Below are the code and all the weights of a small trained network. Each question names an input and a target symbol and asks about switching units off, where a switched-off unit gives its printed mean instead of its output.

import numpy as np


def w(rows, s, z=0):
    codes = np.array(rows[::2]) - 128.0
    scale = np.full(codes.shape[1], s)
    scale[-1] = z or s
    return codes * scale


def f(y):
    return y / 2 * (1 + np.tanh(0.7978845608 * (y + 0.044715 * y**3)))


def softmax(a):
    e = np.exp(a - a.max(-1, keepdims=True))
    return e / e.sum(-1, keepdims=True)


def log_softmax(a):
    a = a - a.max(-1, keepdims=True)
    return a - np.log(np.exp(a).sum(-1, keepdims=True))


def net(x, mask):
    ids = ['αβγδζηθλμξπσφψω'.index(c) for c in x.split()]
    T = len(ids)
    res = E[ids] + P[:T]
    r = res
    for j in range(2):
        rows = slice(2 * j, 2 * j + 2)
        q, k, v = (r @ M[0][rows].T for M in (Q, K, V))
        z = softmax(np.where(np.tri(T) > 0, q @ k.T / 2**0.5, -1e9)) @ v
        o = O[0][rows]
        res = res + np.where(mask[j], z, o[:, -1]) @ o[:, :-1]
    y = f(res @ A[0][:, :-1].T + A[0][:, -1])
    res = res + np.where(mask[2:10], y, B[0][:, -1]) @ B[0][:, :-1]
    return log_softmax(res[-1] @ U[:, :-1].T + U[:, -1])


Q, K, V, O, A, B = {}, {}, {}, {}, {}, {}
E = w([
[140,98,171,139,112],'α',
[117,103,212,111,159],'β',
[159,104,177,114,131],'γ',
[157,109,167,118,124],'δ',
[89,135,216,171,136],'ζ',
[84,97,175,143,129],'η',
[143,89,139,141,126],'θ',
[99,128,105,88,162],'λ',
[83,15,85,104,193],'μ',
[197,76,77,105,128],'ξ',
[57,209,69,73,178],'π',
[217,17,83,188,70],'σ',
[224,163,27,48,133],'φ',
[54,106,82,254,102],'ψ',
[24,97,4,171,153],'ω',
],0.0073)
P = w([
[166,114,160,177,180],'0',
[116,37,118,83,1],'1',
[191,125,132,238,218],'2',
[84,72,116,53,84],'3',
[157,138,84,210,216],'4',
[62,109,83,21,131],'5',
[177,144,119,212,201],'6',
[70,122,177,43,87],'7',
],0.0058)
Q[0] = w([
[63,112,117,29,13],'head 1',
[69,113,149,43,42],'head 1',
[70,107,81,27,16],'head 2',
[40,134,111,2,6],'head 2',
],0.0079)
K[0] = w([
[111,70,255,198,106],'head 1',
[92,53,250,169,94],'head 1',
[202,181,192,92,62],'head 2',
[203,187,233,70,64],'head 2',
],0.0075)
V[0] = w([
[130,208,42,89,142],'head 1',
[2,150,188,171,161],'head 1',
[188,132,196,10,178],'head 2',
[90,57,35,72,157],'head 2',
],0.0091)
O[0] = w([
[175,195,59,138,240,1],'head 1',
[26,221,179,135,85,117],'head 1',
[96,58,206,7,201,88],'head 2',
[42,83,2,83,84,221],'head 2',
],0.0086,0.002)
A[0] = w([
[140,72,128,117,61,233],'neuron 1',
[135,237,220,204,179,186],'neuron 2',
[36,90,142,62,66,240],'neuron 3',
[37,114,81,89,107,253],'neuron 4',
[8,181,233,165,98,154],'neuron 5',
[189,109,160,80,254,220],'neuron 6',
[168,70,149,87,73,237],'neuron 7',
[151,198,76,248,205,207],'neuron 8',
],0.0068,0.0048)
B[0] = w([
[89,80,104,160,77,211],'neuron 1',
[238,197,255,70,145,151],'neuron 2',
[97,98,117,57,80,254],'neuron 3',
[77,149,114,72,99,231],'neuron 4',
[168,120,138,38,53,195],'neuron 5',
[129,57,165,71,210,174],'neuron 6',
[78,71,127,168,103,210],'neuron 7',
[189,206,30,120,127,199],'neuron 8',
],0.0074,0.0076)
U = w([
[151,112,164,162,124,2],'α',
[104,91,167,46,118,86],'β',
[125,87,196,164,180,54],'γ',
[130,94,185,176,173,85],'δ',
[215,188,193,125,109,174],'ζ',
[142,160,161,78,93,65],'η',
[148,129,167,194,135,139],'θ',
[100,174,151,126,186,156],'λ',
[52,67,87,120,63,227],'μ',
[150,69,127,190,171,140],'ξ',
[105,254,133,75,208,182],'π',
[199,68,126,249,89,139],'σ',
[213,93,72,85,224,93],'φ',
[212,196,101,191,61,119],'ψ',
[112,226,30,176,81,70],'ω',
],0.0056,0.0036)

Each question gives the input, a string of symbols that net reads in full, and the target symbol t.
The units are the heads (2 rows each of Q, K, V and O) and the neurons (one row each of A and B). Each row of codes is followed by its name. A weight is (code - 128) times the scale printed after its matrix; where a second scale follows, it is the last column's (O, A, B and U).
mask holds one flag per unit, heads first, then neurons. A switched-off unit (its flag False) gives its mean, the last column of its rows in O or B, instead of its output. The means were averaged over made-up inputs and are rounded, as every weight is.
A unit's drop is (log p(t) with every unit on - log p(t) with that unit switched off) / (log p(t) with every unit on - log p(t) with every unit switched off).
The circuit of an input: a set's keep is (log p(t) with only the set's units on - log p(t) with every unit switched off) / (log p(t) with every unit on - log p(t) with every unit switched off). Starting from all 10 units, units are removed one at a time, each time the one whose removal leaves the highest keep (on an exact tie, the one counted first), for as long as the keep stays at least 0.8.
circuit, biggest first: the units of the circuit, biggest drop first
most important unit: the unit with the biggest drop
top k neurons: the k neurons with the biggest drops, biggest first
heads that matter: for each layer, one digit per head in row order, 1 if its drop is at least 0.15 and else 0, layers parted by /
input φ ω ζ ω δ, target ω: circuit, biggest first => head 2; neuron 8; head 1
input δ β π ω β, target ω: circuit, biggest first => head 2; head 1; neuron 8
input φ β ξ ω π, target ω: heads that matter => 01
input φ ξ λ, target φ: heads that matter => 10
input ζ ζ ω γ λ, target ω: heads that matter => 01
input λ δ β ξ δ γ ω, target ω: circuit, biggest first => head 2; neuron 8; neuron 6; head 1
input γ φ ξ, target φ: circuit, biggest first => head 1; neuron 6
input λ μ λ ζ ω ζ η, target ω: heads that matter => 01
input θ α φ α ζ, target φ: circuit, biggest first => head 1; neuron 6; neuron 8
input γ λ δ μ φ ζ β, target φ: circuit, biggest first => head 1; neuron 6
input ζ ζ ζ λ ζ, target ζ: most important unit => neuron 2
input β γ ζ σ ψ, target ψ: circuit, biggest first => head 2; neuron 8; neuron 2
input λ β δ ω ζ ζ π, target π: top 3 neurons => neuron 1; neuron 7; neuron 2
input π ω ζ ω δ ξ ω, target ω: most important unit => head 2
input ψ α δ, target ψ: circuit, biggest first => head 2; neuron 8
input μ π β λ ω β μ, target ω: circuit, biggest first => head 2; head 1; neuron 8; neuron 6
input ω μ α, target ω: circuit, biggest first => head 2; neuron 8; neuron 6
input ζ ω φ, target ω: circuit, biggest first => head 2; neuron 8
input β α ψ γ ζ, target ψ: top 2 neurons => neuron 8; neuron 6
input λ β φ ξ μ, target φ: most important unit => head 1
input β α ζ, target ζ: top 2 neurons => neuron 2; neuron 5
